Here is a tiny trained network, its code and every weight. The questions are about switching its units off for an input and a class, where a switched-off unit gives its printed mean instead of its output.

import numpy as np


def w(rows, s, z=0):
    codes = np.array(rows[::2]) - 128.0
    scale = np.full(codes.shape[1], s)
    scale[-1] = z or s
    return codes * scale


def norm(h):
    return h / np.sqrt((h * h).mean(-1, keepdims=True) + 1e-5)


def f(y):
    return y / 2 * (1 + np.tanh(0.7978845608 * (y + 0.044715 * y**3)))


def log_softmax(a):
    a = a - a.max(-1, keepdims=True)
    return a - np.log(np.exp(a).sum(-1, keepdims=True))


def net(x, mask):
    res = np.array(x, float).reshape(1, 8) / 4 @ E
    u = 0
    for l in range(2):
        y = f(norm(res) @ A[l][:, :-1].T + A[l][:, -1])
        res = res + np.where(mask[u : u + 6], y, B[l][:, -1]) @ B[l][:, :-1]
        u += 6
    return log_softmax(norm(res)[-1] @ U[:, :-1].T + U[:, -1])


A, B = {}, {}
E = w([
[155,121,175,139,73,133,134,4],'x0',
[108,15,149,98,77,168,114,108],'x1',
[136,23,103,166,193,94,130,87],'x2',
[54,108,129,158,161,141,129,130],'x3',
[188,145,175,183,180,41,147,156],'x4',
[68,120,109,60,86,79,132,169],'x5',
[85,193,188,129,152,194,28,123],'x6',
[104,185,176,94,128,103,221,140],'x7',
],0.0039)
A[0] = w([
[41,151,120,75,24,156,184,146,53],'0.n1',
[207,144,111,241,202,81,106,109,60],'0.n2',
[67,100,180,142,127,92,165,66,196],'0.n3',
[21,147,65,96,123,175,81,160,5],'0.n4',
[166,208,127,100,105,31,255,157,59],'0.n5',
[133,95,128,115,166,127,81,218,52],'0.n6',
],0.0054,0.0017)
B[0] = w([
[179,159,112,97,203,69,72,172,207],'0.n1',
[97,166,118,66,216,84,81,190,209],'0.n2',
[171,107,85,106,76,126,120,102,187],'0.n3',
[155,190,119,164,181,53,125,174,182],'0.n4',
[195,185,122,98,195,35,2,204,253],'0.n5',
[135,129,164,129,101,100,131,92,157],'0.n6',
],0.0067,0.0034)
A[1] = w([
[111,2,56,129,150,71,178,155,130],'1.n1',
[120,155,99,89,150,170,149,16,178],'1.n2',
[172,190,139,136,72,166,114,156,255],'1.n3',
[47,135,99,94,207,145,55,139,248],'1.n4',
[160,100,93,122,62,137,112,34,226],'1.n5',
[122,145,132,157,138,127,37,119,139],'1.n6',
],0.0058,0.00071)
B[1] = w([
[85,50,183,112,62,253,178,36,219],'1.n1',
[102,100,145,70,72,93,148,117,147],'1.n2',
[127,72,50,211,145,148,173,105,166],'1.n3',
[209,149,93,127,83,54,69,147,253],'1.n4',
[47,96,182,155,92,166,175,129,173],'1.n5',
[154,111,81,99,128,76,208,131,201],'1.n6',
],0.0068,0.004)
U = w([
[23,28,223,153,20,235,221,48,2],'0',
[169,208,95,127,209,2,36,207,254],'1',
],0.0058,0.00086)

Each question gives the input, the list of numbers given to net, and the class t.
The units are the neurons (one row each of A and B). Each row of codes is followed by its name. A weight is (code - 128) times the scale printed after its matrix; where a second scale follows, it is the last column's (A, B and U).
mask holds one flag per neuron, layer by layer. A switched-off neuron (its flag False) gives its mean, the last column of its row in B, instead of its output. The means were averaged over made-up inputs and are rounded, as every weight is.
A unit's drop is (log p(t) with every unit on - log p(t) with that unit switched off) / (log p(t) with every unit on - log p(t) with every unit switched off).
The circuit of an input: a set's keep is (log p(t) with only the set's units on - log p(t) with every unit switched off) / (log p(t) with every unit on - log p(t) with every unit switched off). Starting from all 12 units, units are removed one at a time, each time the one whose removal leaves the highest keep (on an exact tie, the one counted first), for as long as the keep stays at least 0.8.
circuit, biggest first: the units of the circuit, biggest drop first
top k neurons: the k neurons with the biggest drops, biggest first
top k neurons in layer l: the k neurons of layer l with the biggest drops, biggest first
drop of u: that unit's drop, to one decimal
input [-2,5,2,7,0,-1,2,-2], class 0: top 2 neurons => (0.n5; 0.n2)
input [-6,7,7,-3,8,-7,-5,1], class 0: circuit, biggest first => (1.n1)
input [5,2,5,7,-6,8,7,5], class 1: top 2 neurons in layer 0 => (0.n1; 0.n4)
input [6,4,-1,-3,-5,7,8,8], class 1: top 3 neurons => (0.n1; 1.n1; 0.n4)
input [4,6,-5,-7,-5,7,-6,6], class 1: top 2 neurons in layer 0 => (0.n1; 0.n5)
input [-3,6,8,-6,-5,7,3,0], class 0: top 2 neurons => (1.n1; 0.n5)
input [8,2,-4,5,-5,7,1,-6], class 1: top 4 neurons => (0.n1; 0.n4; 1.n1; 1.n4)
input [3,1,-8,-6,-2,-2,7,-2], class 0: top 2 neurons => (0.n5; 0.n2)
input [-2,3,8,7,-3,8,-8,-8], class 0: drop of 1.n6 => 0.0
input [4,-1,-8,-7,0,-8,6,1], class 0: drop of 0.n5 => 0.3
input [-5,5,-4,-6,-5,2,-5,-3], class 0: drop of 0.n2 => 1.4
